Here is a tiny trained network, its code and every weight. The questions are about switching its units off for an input and a target symbol, where a switched-off unit gives its printed mean instead of its output.

import numpy as np


def w(rows, s, z=0):
    codes = np.array(rows[::2]) - 128.0
    scale = np.full(codes.shape[1], s)
    scale[-1] = z or s
    return codes * scale


def f(y):
    return np.maximum(y, 0)


def softmax(a):
    e = np.exp(a - a.max(-1, keepdims=True))
    return e / e.sum(-1, keepdims=True)


def log_softmax(a):
    a = a - a.max(-1, keepdims=True)
    return a - np.log(np.exp(a).sum(-1, keepdims=True))


def net(x, mask):
    ids = ['ΓΘΛΠΣαβδεζμξφψω'.index(c) for c in x.split()]
    T = len(ids)
    res = E[ids] + P[:T]
    u = 0
    for l in range(2):
        r = res
        for j in range(2):
            rows = slice(3 * j, 3 * j + 3)
            q, k, v = (r @ M[l][rows].T for M in (Q, K, V))
            z = softmax(np.where(np.tri(T) > 0, q @ k.T / 3**0.5, -1e9)) @ v
            o = O[l][rows]
            res = res + np.where(mask[u + j], z, o[:, -1]) @ o[:, :-1]
        u += 2
        y = f(res @ A[l][:, :-1].T + A[l][:, -1])
        res = res + np.where(mask[u : u + 4], y, B[l][:, -1]) @ B[l][:, :-1]
        u += 4
    return log_softmax(res[-1] @ U[:, :-1].T + U[:, -1])


Q, K, V, O, A, B = {}, {}, {}, {}, {}, {}
E = w([
[107,95,68,157,110,35,172,206,18,216,145],'Γ',
[119,142,151,209,106,180,76,152,111,159,187],'Θ',
[56,58,81,95,87,169,209,79,105,159,131],'Λ',
[42,184,239,96,125,117,189,115,142,121,177],'Π',
[117,144,131,45,122,47,183,121,151,86,35],'Σ',
[169,96,101,70,182,185,109,139,51,17,150],'α',
[125,186,151,50,141,238,119,60,217,151,111],'β',
[88,51,168,206,177,31,125,131,99,77,125],'δ',
[76,141,61,148,215,117,77,97,130,196,64],'ε',
[86,36,91,130,201,133,161,103,254,73,153],'ζ',
[164,251,166,114,76,145,103,111,25,172,69],'μ',
[247,81,152,146,146,117,160,106,152,188,135],'ξ',
[160,232,172,175,187,84,78,153,191,58,129],'φ',
[140,116,89,187,52,131,104,45,140,65,79],'ψ',
[142,184,34,122,92,136,150,203,193,131,172],'ω',
],0.013)
P = w([
[113,117,128,102,122,137,104,151,123,145,136],'0',
[122,169,82,154,158,139,172,88,108,104,157],'1',
[122,165,124,203,146,171,197,159,124,91,101],'2',
[113,104,167,158,120,182,143,223,134,111,79],'3',
[105,84,145,105,97,69,30,191,138,126,127],'4',
[134,141,134,61,110,64,86,5,123,121,159],'5',
[128,191,132,132,132,152,194,23,99,110,116],'6',
],0.012)
Q[0] = w([
[130,72,175,101,110,147,98,254,151,143,104],'L0H0',
[121,106,146,49,88,50,49,88,145,141,184],'L0H0',
[153,157,156,105,159,114,235,88,112,126,159],'L0H0',
[14,167,107,131,105,132,96,131,110,99,140],'L0H1',
[120,134,124,154,103,172,170,112,125,120,105],'L0H1',
[145,145,197,115,153,146,129,189,139,140,172],'L0H1',
],0.012)
K[0] = w([
[99,155,64,61,144,32,34,35,98,164,243],'L0H0',
[135,218,64,245,216,131,245,73,74,108,155],'L0H0',
[66,133,146,159,173,197,110,208,136,145,23],'L0H0',
[255,92,142,71,159,118,156,105,106,155,171],'L0H1',
[121,102,180,102,155,133,79,196,147,150,116],'L0H1',
[106,99,67,105,93,95,70,64,120,123,76],'L0H1',
],0.0088)
V[0] = w([
[229,63,146,95,116,100,167,59,85,164,37],'L0H0',
[200,140,119,65,110,75,205,241,194,119,133],'L0H0',
[190,192,91,127,254,112,14,132,183,151,104],'L0H0',
[18,146,60,162,73,127,88,91,115,118,111],'L0H1',
[59,152,201,147,121,133,137,204,123,82,174],'L0H1',
[118,174,80,99,222,126,107,209,136,136,77],'L0H1',
],0.0049)
O[0] = w([
[144,114,91,24,43,81,225,178,130,113,102,217],'L0H0',
[182,230,102,92,162,83,83,204,205,116,124,166],'L0H0',
[186,108,67,136,122,116,72,77,113,137,2,146],'L0H0',
[20,140,65,155,79,168,76,102,106,106,106,2],'L0H1',
[50,167,174,107,132,127,97,169,118,77,188,25],'L0H1',
[123,176,70,89,226,120,92,184,137,144,112,216],'L0H1',
],0.0061,0.00072)
A[0] = w([
[106,180,110,130,76,89,152,171,95,178,152,65],'L0N0',
[161,139,183,19,97,79,168,193,158,119,81,2],'L0N1',
[132,166,140,171,96,249,56,53,43,105,151,67],'L0N2',
[191,24,108,254,133,136,148,160,212,216,223,64],'L0N3',
],0.0029,0.0051)
B[0] = w([
[169,150,154,48,176,155,141,138,62,151,185,141],'L0N0',
[144,108,134,254,155,228,154,109,131,197,225,163],'L0N1',
[99,84,159,166,179,175,95,132,116,126,186,243],'L0N2',
[203,165,226,103,160,137,191,133,176,175,153,255],'L0N3',
],0.0039,0.00089)
Q[1] = w([
[148,154,120,61,124,67,101,3,122,153,213],'L1H0',
[106,77,150,87,78,110,24,211,163,160,131],'L1H0',
[143,184,91,201,168,178,237,111,105,116,113],'L1H0',
[179,50,169,107,69,101,62,150,169,199,131],'L1H1',
[160,180,96,153,169,103,171,7,114,156,216],'L1H1',
[70,126,125,38,94,43,36,58,121,133,203],'L1H1',
],0.011)
K[1] = w([
[136,167,135,227,179,201,245,169,117,92,65],'L1H0',
[145,160,82,127,136,83,144,67,118,118,187],'L1H0',
[128,72,176,100,113,155,87,205,152,142,90],'L1H0',
[178,158,98,152,131,91,162,54,135,166,178],'L1H1',
[134,111,161,173,117,177,178,193,147,140,42],'L1H1',
[133,180,80,191,178,164,207,116,96,82,131],'L1H1',
],0.013)
V[1] = w([
[146,141,158,67,143,209,134,80,182,192,152],'L1H0',
[159,137,254,140,120,152,108,184,79,136,94],'L1H0',
[80,155,190,79,183,95,180,97,152,94,41],'L1H0',
[116,140,107,61,162,181,113,94,92,25,156],'L1H1',
[85,184,99,69,117,166,125,164,47,204,91],'L1H1',
[84,30,126,83,218,88,112,197,86,193,153],'L1H1',
],0.0071)
O[1] = w([
[99,183,225,57,88,143,61,120,62,167,81,236],'L1H0',
[120,4,137,132,123,77,26,246,113,209,91,179],'L1H0',
[119,123,83,143,49,233,90,193,152,196,134,1],'L1H0',
[229,135,146,148,159,156,189,68,122,213,135,55],'L1H1',
[175,176,73,168,84,32,112,70,67,121,236,30],'L1H1',
[138,63,146,30,75,59,3,23,210,143,199,85],'L1H1',
],0.0061,0.00093)
A[1] = w([
[131,140,205,173,162,96,138,116,176,213,178,63],'L1N0',
[118,128,141,134,79,6,92,111,192,117,186,3],'L1N1',
[79,20,122,33,41,119,123,77,83,162,105,78],'L1N2',
[129,146,103,254,145,211,105,104,129,192,235,61],'L1N3',
],0.0054,0.0079)
B[1] = w([
[168,116,84,82,150,148,110,164,108,87,165,193],'L1N0',
[155,122,122,65,197,255,108,138,12,158,84,152],'L1N1',
[134,163,109,217,166,154,240,105,118,112,97,255],'L1N2',
[114,54,186,109,93,156,57,180,172,205,115,230],'L1N3',
],0.0079,0.0019)
U = w([
[168,99,108,70,167,175,106,149,59,57,159,117],'Γ',
[80,71,204,182,178,51,99,118,98,95,135,102],'Θ',
[68,168,234,103,92,114,169,118,132,120,227,140],'Λ',
[82,127,175,158,99,163,63,165,117,152,180,144],'Π',
[144,186,35,115,78,142,135,216,180,137,178,153],'Σ',
[255,95,170,136,151,114,161,111,148,172,137,208],'α',
[149,212,171,121,87,148,97,118,30,171,86,35],'β',
[82,37,97,134,169,137,128,129,231,88,161,59],'δ',
[133,105,93,179,38,136,78,62,121,85,76,188],'ε',
[110,168,173,64,148,231,106,78,189,133,104,2],'ζ',
[130,115,77,161,97,53,138,188,43,163,158,98],'μ',
[121,141,140,33,101,52,157,151,142,109,56,238],'ξ',
[103,135,50,156,209,143,70,136,128,179,47,94],'φ',
[77,107,113,143,130,183,215,124,103,149,123,121],'ψ',
[144,225,165,175,191,85,83,156,166,78,140,91],'ω',
],0.0075,0.0045)

Each question gives the input, a string of symbols that net reads in full, and the target symbol t.
The units are the heads (3 rows each of Q, K, V and O) and the neurons (one row each of A and B). Each row of codes is followed by its name. A weight is (code - 128) times the scale printed after its matrix; where a second scale follows, it is the last column's (O, A, B and U).
mask holds one flag per unit, layer by layer, with each layer's heads first. A switched-off unit (its flag False) gives its mean, the last column of its rows in O or B, instead of its output. The means were averaged over made-up inputs and are rounded, as every weight is.
A unit's drop is (log p(t) with every unit on - log p(t) with that unit switched off) / (log p(t) with every unit on - log p(t) with every unit switched off).
The circuit of an input: a set's keep is (log p(t) with only the set's units on - log p(t) with every unit switched off) / (log p(t) with every unit on - log p(t) with every unit switched off). Starting from all 12 units, units are removed one at a time, each time the one whose removal leaves the highest keep (on an exact tie, the one counted first), for as long as the keep stays at least 0.8.
circuit, biggest first: the units of the circuit, biggest drop first
most important unit: the unit with the biggest drop
top k neurons in layer l: the k neurons of layer l with the biggest drops, biggest first
heads that matter: for each layer, one digit per head in row order, 1 if its drop is at least 0.15 and else 0, layers parted by /
input ψ ε β μ ε, target ε: circuit, biggest first : L0H0, L1H0, L1H1
input δ ω ξ Λ δ ξ, target ξ: heads that matter : 10 / 01
input ξ δ ω δ ξ Λ ε, target δ: circuit, biggest first : L1H0, L1H1
input Π δ ξ, target Π: heads that matter : 11 / 10
input α α ξ ζ ω ψ Σ, target ζ: most important unit : L1H1
input Γ ω Θ, target Γ: top 2 neurons in layer 1 : L1N1, L1N0
input Π α ξ ζ ξ ψ, target ξ: heads that matter : 10 / 01
input Θ Π β ψ, target Θ: circuit, biggest first : L1H0, L0H0
input ξ ξ Γ, target ξ: heads that matter : 11 / 01
input ε ξ Λ Θ ψ ε ξ, target Θ: circuit, biggest first : L1H0, L0H0, L1H1
input α β δ ψ ξ, target β: circuit, biggest first : L1H0, L1H1
input ψ ψ ψ ψ ω ψ ξ, target ψ: heads that matter : 01 / 01
input ξ α ξ Σ Σ ε α, target Σ: heads that matter : 10 / 10
input φ ξ μ, target φ: most important unit : L0H0
input φ ξ ζ Γ α, target ξ: circuit, biggest first : L0H0, L1H0
input α ε Σ α Λ ξ α, target α: heads that matter : 00 / 01
input ψ ξ α ξ β β, target α: circuit, biggest first : L1H1, L1H0
input ψ Γ ω ζ ψ, target Γ: circuit, biggest first : L1N1, L1H1, L1H0
input Γ Π Σ ψ δ ω, target Σ: heads that matter : 00 / 10
input ε ξ ε Σ Λ, target ψ: circuit, biggest first : L1N2
input ψ ψ δ Λ Λ ψ, target δ: circuit, biggest first : L1H0, L1H1
input ζ φ ε Θ Θ, target φ: circuit, biggest first : L0H0, L1H1
input ξ Π φ ζ, target ξ: circuit, biggest first : L0H0, L1H0, L0H1
input ξ ψ ξ ξ Π ψ δ, target ξ: circuit, biggest first : L0H0, L1H1
input ξ ξ Σ α μ, target ξ: heads that matter : 11 / 01
input ψ α α ε Γ, target α: heads that matter : 00 / 01
